Below are the code and all the weights of a small trained network. Each question names an input and a class and asks about switching units off, where a switched-off unit gives its printed mean instead of its output.

import numpy as np


def w(rows, s, z=0):
    codes = np.array(rows[::2]) - 128.0
    scale = np.full(codes.shape[1], s)
    scale[-1] = z or s
    return codes * scale


def f(y):
    return np.maximum(y, 0)


def log_softmax(a):
    a = a - a.max(-1, keepdims=True)
    return a - np.log(np.exp(a).sum(-1, keepdims=True))


def net(x, mask):
    res = np.array(x, float).reshape(1, 8) / 4 @ E
    y = f(res @ A[0][:, :-1].T + A[0][:, -1])
    res = res + np.where(mask, y, B[0][:, -1]) @ B[0][:, :-1]
    return log_softmax(res[-1] @ U[:, :-1].T + U[:, -1])


A, B = {}, {}
E = w([
[33,147,143],'x0',
[128,127,128],'x1',
[128,128,127],'x2',
[128,128,128],'x3',
[128,128,128],'x4',
[97,10,92],'x5',
[128,150,13],'x6',
[128,127,128],'x7',
],0.012)
A[0] = w([
[134,85,117,125],'n0',
[197,99,153,163],'n1',
[103,74,72,75],'n2',
[22,137,132,135],'n3',
[162,115,207,240],'n4',
[156,113,132,92],'n5',
[87,152,50,11],'n6',
[6,157,134,161],'n7',
[213,92,131,121],'n8',
[169,180,150,104],'n9',
[9,166,131,144],'n10',
[116,119,233,253],'n11',
[72,162,54,58],'n12',
[118,49,70,123],'n13',
[105,75,50,45],'n14',
[178,178,164,72],'n15',
[67,42,96,127],'n16',
[109,230,156,102],'n17',
[101,77,35,47],'n18',
[185,182,161,52],'n19',
[56,78,115,82],'n20',
[117,173,158,64],'n21',
[172,139,26,62],'n22',
[116,174,141,109],'n23',
[98,118,209,190],'n24',
[161,117,202,244],'n25',
[112,177,28,146],'n26',
[152,158,200,157],'n27',
[171,107,131,104],'n28',
[189,95,165,144],'n29',
[204,126,116,240],'n30',
[130,59,95,169],'n31',
[106,224,160,61],'n32',
[175,180,91,218],'n33',
[37,173,120,154],'n34',
[144,61,87,218],'n35',
[238,124,97,220],'n36',
[158,144,37,93],'n37',
[131,125,180,188],'n38',
[191,209,153,154],'n39',
[87,151,135,102],'n40',
],0.015,0.0048)
B[0] = w([
[130,101,116,173],'n0',
[124,70,64,187],'n1',
[73,71,191,205],'n2',
[188,195,237,215],'n3',
[120,35,101,217],'n4',
[137,104,120,144],'n5',
[203,74,112,194],'n6',
[243,186,253,236],'n7',
[139,56,46,195],'n8',
[86,170,134,192],'n9',
[243,164,231,232],'n10',
[45,107,240,241],'n11',
[214,106,106,204],'n12',
[77,30,171,234],'n13',
[63,37,192,214],'n14',
[64,143,158,190],'n15',
[79,194,217,239],'n16',
[207,81,110,234],'n17',
[73,59,201,227],'n18',
[71,162,163,192],'n19',
[139,180,228,199],'n20',
[159,88,155,171],'n21',
[81,221,147,232],'n22',
[162,109,116,174],'n23',
[92,166,230,212],'n24',
[130,27,105,214],'n25',
[213,179,50,249],'n26',
[78,67,190,203],'n27',
[139,92,95,159],'n28',
[129,71,98,181],'n29',
[57,156,52,215],'n30',
[124,50,112,218],'n31',
[202,65,123,220],'n32',
[138,178,34,227],'n33',
[195,96,103,215],'n34',
[130,54,61,231],'n35',
[56,184,70,244],'n36',
[97,216,136,225],'n37',
[86,90,171,183],'n38',
[82,211,92,238],'n39',
[162,129,140,162],'n40',
],0.029,0.012)
U = w([
[44,130,93,208],'0',
[205,65,134,246],'1',
[124,201,42,53],'2',
[245,140,73,104],'3',
[163,32,79,53],'4',
[110,168,165,2],'5',
],0.011,0.0032)

Each question gives the input, the list of numbers given to net, and the class t.
The units are the neurons (one row each of A and B). Each row of codes is followed by its name. A weight is (code - 128) times the scale printed after its matrix; where a second scale follows, it is the last column's (A, B and U).
mask holds one flag per neuron, in row order. A switched-off neuron (its flag False) gives its mean, the last column of its row in B, instead of its output. The means were averaged over made-up inputs and are rounded, as every weight is.
A unit's drop is (log p(t) with every unit on - log p(t) with that unit switched off) / (log p(t) with every unit on - log p(t) with every unit switched off).
most important unit: the unit with the biggest drop
k most important neurons: the k neurons with the biggest drops, biggest first
drop of u: that unit's drop, to one decimal
input [0,-1,6,8,-4,2,6,6], class 0: most important unit	n22
input [5,4,5,-7,6,8,0,-2], class 5: 2 most important neurons	(n16; n20)
input [0,8,-4,-4,-1,-6,-8,6], class 0: 3 most important neurons	(n11; n39; n24)
input [1,-7,-8,2,3,-8,6,0], class 3: 2 most important neurons	(n17; n32)
input [1,5,4,0,-2,-8,2,3], class 3: 2 most important neurons	(n17; n32)
input [0,-2,-6,-8,-5,2,6,4], class 0: 2 most important neurons	(n22; n37)
input [1,7,-4,-5,-5,4,-7,0], class 5: 3 most important neurons	(n11; n24; n17)
input [1,-1,8,-3,8,7,-7,2], class 5: 4 most important neurons	(n16; n24; n11; n17)
input [1,-7,1,8,6,6,-4,-1], class 5: 3 most important neurons	(n16; n17; n32)
input [-2,0,4,-6,1,6,0,8], class 4: 2 most important neurons	(n39; n35)
input [-1,2,3,-8,-3,2,-3,2], class 4: 2 most important neurons	(n22; n39)
input [-7,-5,-6,2,-7,0,-7,-1], class 0: drop of n36	0.1
input [4,3,-5,-7,1,-1,1,-7], class 3: drop of n18	0.1
input [1,1,4,-3,1,7,-2,-8], class 5: most important unit	n16
input [-4,3,2,0,6,0,7,-6], class 2: drop of n26	0.2
